Here is a tiny trained network, its code and every weight. The questions are about switching its units off for an input and a target symbol, where a switched-off unit gives its printed mean instead of its output.

import numpy as np


def w(rows, s, z=0):
    codes = np.array(rows[::2]) - 128.0
    scale = np.full(codes.shape[1], s)
    scale[-1] = z or s
    return codes * scale


def norm(h):
    return h / np.sqrt((h * h).mean(-1, keepdims=True) + 1e-5)


def f(y):
    return y / 2 * (1 + np.tanh(0.7978845608 * (y + 0.044715 * y**3)))


def softmax(a):
    e = np.exp(a - a.max(-1, keepdims=True))
    return e / e.sum(-1, keepdims=True)


def log_softmax(a):
    a = a - a.max(-1, keepdims=True)
    return a - np.log(np.exp(a).sum(-1, keepdims=True))


def net(x, mask):
    ids = ['αβγδεζηθλμξστφψω'.index(c) for c in x.split()]
    T = len(ids)
    res = E[ids] + P[:T]
    u = 0
    for l in range(3):
        r = norm(res)
        for j in range(2):
            rows = slice(2 * j, 2 * j + 2)
            q, k, v = (r @ M[l][rows].T for M in (Q, K, V))
            z = softmax(np.where(np.tri(T) > 0, q @ k.T / 2**0.5, -1e9)) @ v
            o = O[l][rows]
            res = res + np.where(mask[u + j], z, o[:, -1]) @ o[:, :-1]
        u += 2
        y = f(norm(res) @ A[l][:, :-1].T + A[l][:, -1])
        res = res + np.where(mask[u : u + 4], y, B[l][:, -1]) @ B[l][:, :-1]
        u += 4
    return log_softmax(norm(res)[-1] @ U[:, :-1].T + U[:, -1])


Q, K, V, O, A, B = {}, {}, {}, {}, {}, {}
E = w([
[142,122,75,141,154,147],'α',
[141,142,90,144,138,164],'β',
[129,139,94,153,136,166],'γ',
[146,134,81,151,142,163],'δ',
[129,136,89,140,144,155],'ε',
[143,141,103,155,131,160],'ζ',
[111,133,108,162,129,164],'η',
[121,137,90,144,141,170],'θ',
[98,135,115,170,118,164],'λ',
[131,107,89,174,129,140],'μ',
[188,134,110,148,120,148],'ξ',
[145,124,178,180,69,150],'σ',
[138,166,181,105,163,162],'τ',
[93,254,101,130,156,102],'φ',
[59,135,147,121,196,117],'ψ',
[194,50,144,69,153,76],'ω',
],0.023)
P = w([
[78,90,76,42,122,233],'0',
[89,67,98,129,151,247],'1',
[97,86,129,117,137,224],'2',
[111,108,124,134,129,200],'3',
[134,138,108,153,133,184],'4',
[135,145,114,149,145,163],'5',
[140,150,122,160,145,144],'6',
[154,159,124,164,162,129],'7',
[167,149,141,181,156,104],'8',
[184,153,120,199,180,107],'9',
[201,170,126,210,196,96],'10',
[198,192,145,237,190,101],'11',
],0.012)
Q[0] = w([
[104,179,167,115,180,149],'0.h1',
[180,139,156,245,186,122],'0.h1',
[90,69,96,106,148,118],'0.h2',
[102,126,123,74,78,137],'0.h2',
],0.012)
K[0] = w([
[164,92,135,152,124,23],'0.h1',
[188,187,240,230,246,6],'0.h1',
[184,166,91,67,89,250],'0.h2',
[52,47,80,47,138,255],'0.h2',
],0.0073)
V[0] = w([
[2,141,145,104,216,126],'0.h1',
[167,221,236,88,194,202],'0.h1',
[41,149,155,193,47,135],'0.h2',
[165,176,41,150,172,114],'0.h2',
],0.0097)
O[0] = w([
[64,143,224,127,153,101,4],'0.h1',
[188,150,158,78,171,197,235],'0.h1',
[163,145,93,245,162,142,152],'0.h2',
[118,185,71,120,69,125,129],'0.h2',
],0.013,0.0043)
A[0] = w([
[148,121,209,106,210,65,167],'0.n1',
[133,148,137,238,2,113,173],'0.n2',
[151,202,186,166,104,174,132],'0.n3',
[199,156,180,167,96,81,254],'0.n4',
],0.0094,0.0041)
B[0] = w([
[121,56,1,107,129,84,178],'0.n1',
[121,121,27,148,146,111,254],'0.n2',
[89,135,23,74,148,170,234],'0.n3',
[91,137,122,62,232,110,254],'0.n4',
],0.0089,0.0047)
Q[1] = w([
[109,43,43,152,87,110],'1.h1',
[123,107,239,214,57,28],'1.h1',
[131,229,255,170,46,34],'1.h2',
[154,154,62,117,191,140],'1.h2',
],0.0078)
K[1] = w([
[184,157,130,100,2,102],'1.h1',
[110,43,140,149,51,216],'1.h1',
[95,26,166,114,100,213],'1.h2',
[176,160,84,127,210,155],'1.h2',
],0.0096)
V[1] = w([
[84,52,126,184,145,90],'1.h1',
[65,62,117,77,162,129],'1.h1',
[144,153,77,135,133,115],'1.h2',
[205,3,139,150,98,153],'1.h2',
],0.013)
O[1] = w([
[14,40,99,144,150,88,65],'1.h1',
[122,79,58,71,213,149,213],'1.h1',
[227,102,2,207,118,100,254],'1.h2',
[121,2,123,148,99,220,189],'1.h2',
],0.0096,0.0056)
A[1] = w([
[184,173,160,154,176,40,135],'1.n1',
[179,125,99,152,155,109,68],'1.n2',
[131,129,97,146,245,135,162],'1.n3',
[129,107,127,100,139,25,254],'1.n4',
],0.013,0.0055)
B[1] = w([
[189,121,119,181,156,4,160],'1.n1',
[29,33,113,94,151,157,180],'1.n2',
[132,232,86,27,187,204,246],'1.n3',
[205,125,40,39,107,171,158],'1.n4',
],0.011)
Q[2] = w([
[131,50,165,94,137,136],'2.h1',
[81,168,248,195,115,103],'2.h1',
[110,91,120,144,140,178],'2.h2',
[99,42,239,95,87,30],'2.h2',
],0.013)
K[2] = w([
[153,123,198,127,105,27],'2.h1',
[44,46,215,92,78,176],'2.h1',
[161,179,173,145,120,67],'2.h2',
[9,147,173,133,51,172],'2.h2',
],0.011)
V[2] = w([
[115,122,43,116,60,92],'2.h1',
[3,217,146,116,92,114],'2.h1',
[189,54,144,26,113,79],'2.h2',
[129,226,109,137,63,185],'2.h2',
],0.015)
O[2] = w([
[75,154,86,96,63,79,166],'2.h1',
[50,91,182,132,114,136,7],'2.h1',
[231,16,158,51,89,49,185],'2.h2',
[68,168,177,195,43,249,123],'2.h2',
],0.015,0.013)
A[2] = w([
[10,196,187,199,107,160,154],'2.n1',
[176,124,123,162,112,157,6],'2.n2',
[131,81,111,142,82,155,250],'2.n3',
[130,145,145,61,151,153,27],'2.n4',
],0.013,0.0014)
B[2] = w([
[154,7,166,170,123,31,202],'2.n1',
[87,121,82,124,175,130,253],'2.n2',
[176,161,115,157,141,81,236],'2.n3',
[88,138,142,108,90,171,245],'2.n4',
],0.017,0.0024)
U = w([
[98,146,98,89,44,154,116],'α',
[128,119,158,153,76,141,215],'β',
[106,112,155,160,110,121,208],'γ',
[114,116,131,148,59,128,160],'δ',
[104,117,146,134,90,139,151],'ε',
[132,120,148,157,93,134,130],'ζ',
[92,108,146,160,142,112,181],'η',
[106,114,150,147,116,126,136],'θ',
[84,111,138,162,155,101,143],'λ',
[54,136,63,128,89,88,171],'μ',
[185,150,100,133,2,176,2],'ξ',
[157,105,73,191,215,153,117],'σ',
[196,155,224,108,167,205,49],'τ',
[139,199,179,171,165,53,168],'φ',
[44,155,122,62,232,108,3],'ψ',
[170,67,138,103,144,75,180],'ω',
],0.014,0.0061)

Each question gives the input, a string of symbols that net reads in full, and the target symbol t.
The units are the heads (2 rows each of Q, K, V and O) and the neurons (one row each of A and B). Each row of codes is followed by its name. A weight is (code - 128) times the scale printed after its matrix; where a second scale follows, it is the last column's (O, A, B and U).
mask holds one flag per unit, layer by layer, with each layer's heads first. A switched-off unit (its flag False) gives its mean, the last column of its rows in O or B, instead of its output. The means were averaged over made-up inputs and are rounded, as every weight is.
A unit's drop is (log p(t) with every unit on - log p(t) with that unit switched off) / (log p(t) with every unit on - log p(t) with every unit switched off).
The circuit of an input: a set's keep is (log p(t) with only the set's units on - log p(t) with every unit switched off) / (log p(t) with every unit on - log p(t) with every unit switched off). Starting from the 12 units with the biggest drops (on a tie, the unit counted first), units are removed one at a time, each time the one whose removal leaves the highest keep (on an exact tie, the one counted first), for as long as the keep stays at least 0.8.
units of the circuit, in order: the units of the circuit, biggest drop first
most important unit: the unit with the biggest drop
k most important neurons: the k neurons with the biggest drops, biggest first
top k neurons in layer l: the k neurons of layer l with the biggest drops, biggest first
input σ η τ α φ λ, target φ: units of the circuit, in order => (1.h2; 0.h1)
input σ τ α τ σ, target τ: units of the circuit, in order => (0.h1; 1.h2)
input τ ω λ, target τ: units of the circuit, in order => (0.h1; 2.h1; 1.h2)
input σ ω ω ψ σ σ ψ μ ψ β, target ψ: units of the circuit, in order => (0.h1; 1.h2)
input σ ε ξ ω ω α ω σ μ ω σ γ, target ω: 3 most important neurons => (1.n2; 0.n3; 1.n3)
input σ ω θ β α, target ω: 2 most important neurons => (0.n4; 0.n3)
input σ τ ω φ μ σ, target φ: units of the circuit, in order => (1.h2; 1.n1)
input σ μ λ ω σ λ, target ω: most important neuron => (1.n4)
input ω σ μ ψ, target ω: 3 most important neurons => (0.n3; 0.n4; 0.n2)
input α σ τ α ξ ψ ψ λ σ, target ψ: units of the circuit, in order => (0.h1; 1.h2; 0.n4)
input ζ σ ε μ α ε μ, target μ: units of the circuit, in order => (0.h1; 2.h1; 0.h2)
input σ γ ξ ω σ σ θ τ, target τ: units of the circuit, in order => (0.h1; 1.h1)
input σ σ σ ξ τ, target τ: units of the circuit, in order => (1.h1; 0.n2)
input σ τ σ ξ σ σ σ α ω μ, target ω: 3 most important neurons => (0.n3; 1.n1; 0.n2)
input σ ω φ ψ θ δ, target φ: most important unit => 1.h2
input σ φ ω φ ζ β σ φ β μ φ β, target φ: units of the circuit, in order => (1.h2; 1.h1)
input μ σ σ σ σ μ τ α, target τ: units of the circuit, in order => (0.h1; 1.h1)
input β ζ σ σ ω μ η δ, target ω: top 2 neurons in layer 1 => (1.n2; 1.n4)
input ξ σ σ ω σ α σ λ α σ ψ μ, target ψ: top 2 neurons in layer 1 => (1.n3; 1.n2)
input σ ψ σ η ω ξ ξ, target ω: most important unit => 0.h2
input μ μ μ, target μ: units of the circuit, in order => (0.h1; 2.h1)
input ψ ζ ζ φ, target ψ: 4 most important neurons => (0.n1; 1.n4; 2.n3; 2.n4)
input μ σ φ σ λ μ φ σ α, target φ: 2 most important neurons => (1.n1; 0.n1)
input ω θ ψ, target ω: 2 most important neurons => (0.n4; 0.n3)
input α α σ ξ μ β δ φ σ, target φ: units of the circuit, in order => (1.h2; 0.n4)
input θ ψ σ α, target ψ: units of the circuit, in order => (0.h1; 1.h2; 2.h1)
input ψ δ ξ, target ψ: most important unit => 1.h1
input φ σ σ η ξ τ σ ω ω ω σ, target ω: top 2 neurons in layer 0 => (0.n3; 0.n2)
input ω μ ξ σ φ ζ μ, target φ: 2 most important neurons => (1.n1; 0.n1)
